Here is a tiny trained network, its code and every weight. The questions are about switching its units off for an input and a target symbol, where a switched-off unit gives its printed mean instead of its output.

import numpy as np


def w(rows, s, z=0):
    codes = np.array(rows[::2]) - 128.0
    scale = np.full(codes.shape[1], s)
    scale[-1] = z or s
    return codes * scale


def norm(h):
    return h / np.sqrt((h * h).mean(-1, keepdims=True) + 1e-5)


def f(y):
    return np.maximum(y, 0)


def softmax(a):
    e = np.exp(a - a.max(-1, keepdims=True))
    return e / e.sum(-1, keepdims=True)


def log_softmax(a):
    a = a - a.max(-1, keepdims=True)
    return a - np.log(np.exp(a).sum(-1, keepdims=True))


def net(x, mask):
    ids = ['βγεζημξπσ'.index(c) for c in x.split()]
    T = len(ids)
    res = E[ids] + P[:T]
    u = 0
    for l in range(2):
        q, k, v = (norm(res) @ M[l].T for M in (Q, K, V))
        z = softmax(np.where(np.tri(T) > 0, q @ k.T / 2**0.5, -1e9)) @ v
        res = res + np.where(mask[u], z, O[l][:, -1]) @ O[l][:, :-1]
        u += 1
        y = f(norm(res) @ A[l][:, :-1].T + A[l][:, -1])
        res = res + np.where(mask[u : u + 4], y, B[l][:, -1]) @ B[l][:, :-1]
        u += 4
    return log_softmax(norm(res)[-1] @ U[:, :-1].T + U[:, -1])


Q, K, V, O, A, B = {}, {}, {}, {}, {}, {}
E = w([
[86,145,94,189,73,113,171,53,89,69,173,84],'β',
[101,181,121,222,126,170,191,5,145,117,137,137],'γ',
[130,142,140,195,137,53,78,109,131,75,167,61],'ε',
[102,135,147,202,110,133,166,65,130,120,171,111],'ζ',
[76,91,161,85,181,54,91,214,109,111,186,43],'η',
[146,198,89,210,73,129,131,54,41,105,155,157],'μ',
[72,182,177,123,89,208,91,32,104,31,102,80],'ξ',
[9,110,136,162,205,164,97,135,48,152,114,113],'π',
[110,128,159,102,114,67,246,132,138,177,143,141],'σ',
],0.014)
P = w([
[160,102,205,52,177,19,143,1,145,147,161,158],'0',
[214,85,77,96,152,102,129,137,174,37,82,163],'1',
[120,165,20,171,77,88,132,158,137,241,128,28],'2',
[91,159,227,64,114,93,65,62,94,126,181,243],'3',
[206,149,151,136,160,155,157,236,123,78,59,118],'4',
[114,107,105,175,88,198,72,217,202,179,208,71],'5',
],0.013)
Q[0] = w([
[222,158,139,186,198,200,208,253,93,50,36,21],'0.h1',
[143,48,71,128,201,130,150,170,114,78,59,182],'0.h1',
],0.0065)
K[0] = w([
[109,255,192,62,77,128,125,188,77,221,82,124],'0.h1',
[108,103,115,118,143,83,200,205,111,133,136,181],'0.h1',
],0.0083)
V[0] = w([
[125,139,135,2,73,107,147,150,51,131,44,125],'0.h1',
[65,111,114,140,213,173,68,134,53,148,67,140],'0.h1',
],0.0092)
O[0] = w([
[154,120,104,125,161,169,117,83,71,64,252,150,175],'0.h1',
[134,35,125,79,119,54,111,66,119,133,63,161,249],'0.h1',
],0.011,0.0012)
A[0] = w([
[111,161,117,85,80,155,90,117,108,110,99,124,254],'0.n1',
[132,111,167,76,158,151,114,129,99,82,83,176,146],'0.n2',
[143,127,126,125,84,159,166,126,135,51,96,170,32],'0.n3',
[127,6,150,114,122,122,112,106,105,142,55,163,84],'0.n4',
],0.011,0.0031)
B[0] = w([
[128,63,181,189,154,105,143,112,100,154,157,119,254],'0.n1',
[147,182,67,150,124,68,104,80,149,132,111,99,244],'0.n2',
[176,115,179,102,173,107,159,191,182,133,107,117,198],'0.n3',
[69,136,95,249,176,232,141,184,127,132,160,133,239],'0.n4',
],0.013,0.007)
Q[1] = w([
[117,185,254,68,113,108,67,51,110,98,197,214],'1.h1',
[143,106,74,77,93,203,113,181,133,74,96,162],'1.h1',
],0.0089)
K[1] = w([
[254,165,99,74,165,140,251,120,188,68,105,124],'1.h1',
[143,175,47,138,28,86,196,157,95,183,165,189],'1.h1',
],0.0084)
V[1] = w([
[43,68,126,58,120,158,11,190,123,97,119,1],'1.h1',
[169,133,136,196,87,142,90,44,134,12,45,83],'1.h1',
],0.0066)
O[1] = w([
[111,240,53,132,125,63,248,73,125,110,157,126,81],'1.h1',
[159,184,56,3,232,105,100,225,255,70,92,155,254],'1.h1',
],0.0084,0.0053)
A[1] = w([
[123,125,86,57,190,108,78,81,114,80,154,162,48],'1.n1',
[110,73,173,38,117,113,10,131,138,132,130,217,1],'1.n2',
[152,123,51,166,41,131,136,206,162,183,91,46,151],'1.n3',
[68,180,144,97,57,85,125,11,83,189,124,97,70],'1.n4',
],0.011,0.0064)
B[1] = w([
[84,87,224,159,31,106,253,155,146,157,151,111,215],'1.n1',
[164,152,67,84,101,161,180,43,37,102,110,113,184],'1.n2',
[158,117,36,184,53,114,196,87,88,203,138,216,255],'1.n3',
[173,139,4,85,67,84,141,246,121,195,168,254,186],'1.n4',
],0.012,0.0069)
U = w([
[118,170,135,134,125,232,85,166,119,73,204,115,135],'β',
[144,127,149,128,91,149,111,127,93,169,11,115,137],'γ',
[114,160,131,111,178,50,131,187,164,97,92,136,175],'ε',
[76,101,177,175,87,200,153,228,179,206,107,87,2],'ζ',
[161,144,56,95,107,71,115,112,130,165,139,177,193],'η',
[185,121,100,112,133,160,96,90,61,95,129,136,117],'μ',
[114,131,154,137,120,112,212,93,83,89,138,103,82],'ξ',
[85,124,80,216,149,105,139,76,116,137,99,100,147],'π',
[198,51,188,156,130,123,91,150,65,137,156,190,77],'σ',
],0.011,0.0054)

Each question gives the input, a string of symbols that net reads in full, and the target symbol t.
The units are the heads (2 rows each of Q, K, V and O) and the neurons (one row each of A and B). Each row of codes is followed by its name. A weight is (code - 128) times the scale printed after its matrix; where a second scale follows, it is the last column's (O, A, B and U).
mask holds one flag per unit, layer by layer, with each layer's heads first. A switched-off unit (its flag False) gives its mean, the last column of its rows in O or B, instead of its output. The means were averaged over made-up inputs and are rounded, as every weight is.
A unit's drop is (log p(t) with every unit on - log p(t) with that unit switched off) / (log p(t) with every unit on - log p(t) with every unit switched off).
The circuit of an input: a set's keep is (log p(t) with only the set's units on - log p(t) with every unit switched off) / (log p(t) with every unit on - log p(t) with every unit switched off). Starting from all 10 units, units are removed one at a time, each time the one whose removal leaves the highest keep (on an exact tie, the one counted first), for as long as the keep stays at least 0.8.
units of the circuit, in order: the units of the circuit, biggest drop first
unit that matters most: the unit with the biggest drop
k most important neurons: the k neurons with the biggest drops, biggest first
k most important neurons of layer l: the k neurons of layer l with the biggest drops, biggest first
input σ ξ π ξ ξ, target π: units of the circuit, in order => 0.h1; 0.n4; 0.n2
input π ξ π π, target ξ: units of the circuit, in order => 1.n1; 0.h1; 1.n2; 0.n4
input ζ γ ζ ζ, target γ: units of the circuit, in order => 0.n4; 1.h1; 0.h1; 1.n2
input γ ξ ξ β ε, target ε: units of the circuit, in order => 0.n4; 1.h1
input ξ ξ γ ζ γ, target γ: 3 most important neurons of layer 1 => 1.n1; 1.n3; 1.n4
input γ β ξ μ, target β: 2 most important neurons => 1.n3; 1.n1
input γ π η ξ, target π: units of the circuit, in order => 0.h1; 0.n4
input ξ ξ ξ, target ζ: 3 most important neurons of layer 1 => 1.n2; 1.n1; 1.n3
input ξ ξ ξ μ, target ξ: unit that matters most => 1.n1
input γ μ ε σ, target μ: units of the circuit, in order => 1.n2; 1.h1
input π γ ξ ξ ξ β, target η: units of the circuit, in order => 0.n4; 1.n1
input ξ ξ σ π, target ξ: 3 most important neurons => 1.n1; 1.n2; 0.n3
input ξ μ γ ξ, target μ: 2 most important neurons => 1.n2; 0.n4
input γ π η ε, target π: units of the circuit, in order => 0.h1; 0.n4
input γ ξ ξ η, target ξ: units of the circuit, in order => 1.n1; 1.n2
input ξ ξ π ξ ξ γ, target η: units of the circuit, in order => 0.n4; 1.h1
input ξ ξ ξ ξ η γ, target η: 2 most important neurons of layer 1 => 1.n3; 1.n1
input ξ β γ ξ, target β: 2 most important neurons => 1.n3; 1.n1
input μ ζ ε, target η: units of the circuit, in order => 0.n4; 0.n1
input σ μ ξ π, target μ: 4 most important neurons => 1.n2; 0.n4; 0.n3; 1.n1
input β ξ ξ γ, target ξ: 4 most important neurons => 0.n4; 1.n1; 0.n3; 1.n2
